Questions about the table below.
1) Report the entry just right of 126.
2) Report the entry just right of 109.
3) Report the entry just right of the largest entry.
4) Report the entry just right of the smallest entry.
5) Report the entry just left of 148.
((164, 126, 124, 131, 120, 133), (120, 131, 132, 148, 134, 145), (203, 122, 118, 133, 109, 136), (144, 119, 117, 102, 112, 106), (118, 132, 133, 155, 136, 151))
1) 124
2) 136
3) 122
4) 112
5) 132

W = ((114, 86, 102, 121, 90, 128, 96, 147, 140, 109), (105, 84, 89, 139, 106, 107, 102, 128, 140, 102), (153, 152, 126, 116, 132, 113, 98, 134, 128, 215), (125, 102, 105, 139, 98, 128, 86, 157, 118, 128), (131, 170, 126, 139, 158, 124, 128, 131, 128, 211), (173, 127, 121, 96, 99, 153, 176, 130, 177, 138), (175, 128, 168, 112, 144, 93, 103, 88, 68, 179), (151, 127, 97, 110, 94, 128, 128, 128, 170, 149), (146, 128, 96, 147, 64, 107, 151, 128, 169, 128), (145, 125, 102, 107, 128, 138, 127, 128, 179, 162))
The 3rd entry in reading order -> 102
The entry just left of the smallest entry: 147
The fourth entry in reading order?
A: 121
The entry just left of 113 -> 132
The entry just right of 99?
A: 153
The entry just left of the largest entry?
A: 128
The entry just right of the smallest entry -> 107
The largest entry -> 215
The 3rd smallest entry?
A: 84
The 1st entry in reading order?
A: 114
The smallest entry is 64
The fifth entry in reading order: 90
The 2nd smallest entry -> 68

Read these off the array that follows.
1) The entry just right of 115?
2) The entry just right of 171?
3) The entry just left of the smallest entry?
4) The 4th entry in reading order?
5) The largest entry?
[[97, 177, 134, 147, 132, 114, 113], [123, 167, 140, 171, 123, 127, 101], [96, 152, 147, 133, 109, 134, 100], [101, 91, 144, 98, 99, 149, 125], [96, 160, 145, 133, 111, 140, 101], [137, 165, 144, 166, 130, 138, 105], [105, 159, 151, 144, 115, 139, 98], [207, 127, 167, 188, 143, 154, 119]]
1) 139
2) 123
3) 101
4) 147
5) 207

x = 155 64 101 119 200 144 129 40 220 178 121
The entry just left of 101: 64
The entry just right of the centre entry is 129

Questions about the grid below. Rows and columns are numbered from 1.
1) Report the entry at row 1, column 2.
2) Report the entry in the bottom-left corner.
3) Report the entry directly above 175.
4) Report the entry directly below the centre entry.
5) Report the entry at row 3, column 1.
6) Report the entry at row 1, column 3.
7) Report the entry at row 1, column 1.
8) Report the entry in the bottom-right corner.
115 107 79 100 85 94 84 83 98 112 125 116 149
209 169 152 147 132 100 117 100 104 86 92 69 49
113 77 120 121 126 131 136 149 160 153 156 164 160
131 112 133 144 125 133 139 124 131 113 127 127 154
114 132 138 129 138 139 142 140 138 128 120 151 122
29 66 66 81 113 99 128 137 160 160 196 192 206
145 150 169 180 168 152 144 160 134 130 126 124 144
136 130 143 131 131 150 119 134 116 122 116 130 133
200 200 172 158 159 143 124 98 111 89 81 54 80
112 126 100 141 144 134 136 138 137 154 148 155 185
100 117 120 155 145 161 159 170 180 175 163 199 198
1) 107
2) 100
3) 154
4) 144
5) 113
6) 79
7) 115
8) 198

a =
119 115 93 53
184 42 176 155
69 175 148 103
98 186 113 129
104 148 140 142
118 66 119 27
115 71 129 38
118 52 142 29
181 52 167 151
125 149 71 55
122 51 170 45
Indices start at 1.
Which number is the entry just right of 122?
A: 51
Which number is the entry at row 2, column 1?
A: 184
The entry in row 1 and column 1 is 119
The top entry of the column that holds the smallest entry: 53
The entry directly above the smallest entry -> 142
Which number is the entry in row 1 and column 3?
A: 93
Which number is the entry directly below the largest entry?
A: 148
Which number is the largest entry?
A: 186
The entry just right of 149: 71
The entry at row 1, column 2: 115
Which number is the entry directly below the smallest entry?
A: 38
The entry at row 3, column 1: 69

arr =
112 160 198 101 163 145 91 137 106 105
92 169 188 117 172 150 99 142 116 106
151 177 211 130 119 149 134 147 124 124
112 164 187 83 129 136 91 88 115 106
The entry in the top-right corner: 105
Report the entry just right of 188.
Answer: 117
Report the bottom-left entry.
Answer: 112
The last entry, reading row by row: 106
The largest entry in the first column is 151
Report the top-left entry.
Answer: 112
The largest entry in the last column -> 124
The entry just right of 149: 134
Report the entry just left of 163.
Answer: 101
Report the second largest entry.
Answer: 198
Report the fourth entry from the end, reading row by row.
Answer: 91
Report the smallest entry in the first row.
Answer: 91

Questions about the matrix below. Indices start at 1.
1) The entry directly above 107?
2) The entry in the bottom-left corner?
3) The entry in row 2 and column 1?
4) The entry directly below 87?
5) The top-left entry?
6) The entry in the bottom-right corner?
7) The entry just left of 78?
8) The entry just left of 117?
224 137 163 126 80 194 92 46 112 204 97 114 84 78
177 132 156 128 97 174 108 87 110 165 105 117 115 113
48 118 130 137 154 107 158 203 121 54 153 127 199 203
1) 174
2) 48
3) 177
4) 203
5) 224
6) 203
7) 84
8) 105

Read these off the matrix that follows.
1) Read off the entry in the top-left corner.
2) Read off the top-right entry.
3) Read off the bottom-right entry.
4) Read off the entry directly below the smallest entry.
5) Read off the entry directly above the smallest entry.
6) Read off the bottom entry of the column that holds the smallest entry.
7) Read off the smallest entry in the first column.
8) Read off the entry directly below 129.
140 181 109 213 152 122 85 162 131 132 136
60 131 189 45 102 98 73 91 92 91 128
84 93 183 45 108 111 73 74 76 109 96
141 146 131 99 107 197 173 71 121 142 37
177 167 127 158 144 196 161 96 138 144 65
141 202 181 162 167 136 87 131 142 96 172
173 154 118 160 137 195 155 93 132 148 57
113 145 145 170 153 88 30 156 103 112 157
134 183 114 209 152 117 76 166 129 126 143
35 133 149 50 69 85 86 112 84 103 106
131 200 77 184 112 163 159 145 144 146 78
40 143 172 52 88 82 76 111 93 92 131
89 94 166 43 94 137 108 59 79 122 59
1) 140
2) 136
3) 59
4) 76
5) 155
6) 108
7) 35
8) 84

X =
[[198 134  78 119  92  56 100 140  76]
 [140 151 130 125 158 142 143 107 155]
 [133 132 136 113 148 133 140 104 140]
 [171 116 106 103  68  49  68 169  44]
 [146 140 141 144 160 156 148  84 157]
 [131 127 162 140 165 169 151  80 158]
 [151 178  91  74 156  84 141 118 148]
 [136 141 133 108 102  87  67 155  88]
 [175 125  90  97  95  58 109 144  77]
 [129 115 146 138 106 124  94 139 101]
 [138 108 134 131 113 123 121 126 107]
 [203 191  29  39 161  28 173 100 143]
 [157  69 144 144  79 115 103 133  61]
 [163 172  86  93 160  99 154 109 154]
 [182 200  63  80 164  68 142 100 159]]
Rows and columns are numbered from 1.
Report the entry directly above the centre entry.
156
Report the bottom-left entry.
182
Report the entry directly above 159.
154
Report the entry at row 2, column 2.
151
Report the entry directly below the largest entry.
157
Report the entry in the top-right corner.
76
Report the bottom-right entry.
159
The entry just left of 63 is 200
Report the entry in the top-left corner.
198
Report the entry at row 3, column 3.
136
The minimum is 28
The entry in row 2 and column 3 is 130
Report the entry in row 3 and column 1.
133
The entry directly below 139 is 126
The centre entry -> 102
Report the entry just left of the centre entry.
108
Report the entry in row 1 and column 3.
78
The entry directly above the smallest entry: 123
The entry directly below the centre entry -> 95
The largest entry -> 203
Report the entry at row 1, column 2.
134
The entry in row 2 and column 1: 140
The entry just right of the smallest entry -> 173
The entry just right of the largest entry: 191
The entry directly above 99 -> 115
Report the entry just right of the centre entry.
87
Report the entry just left of the smallest entry.
161
Report the entry directly below 191.
69
The bottom entry of the column that holds the smallest entry: 68
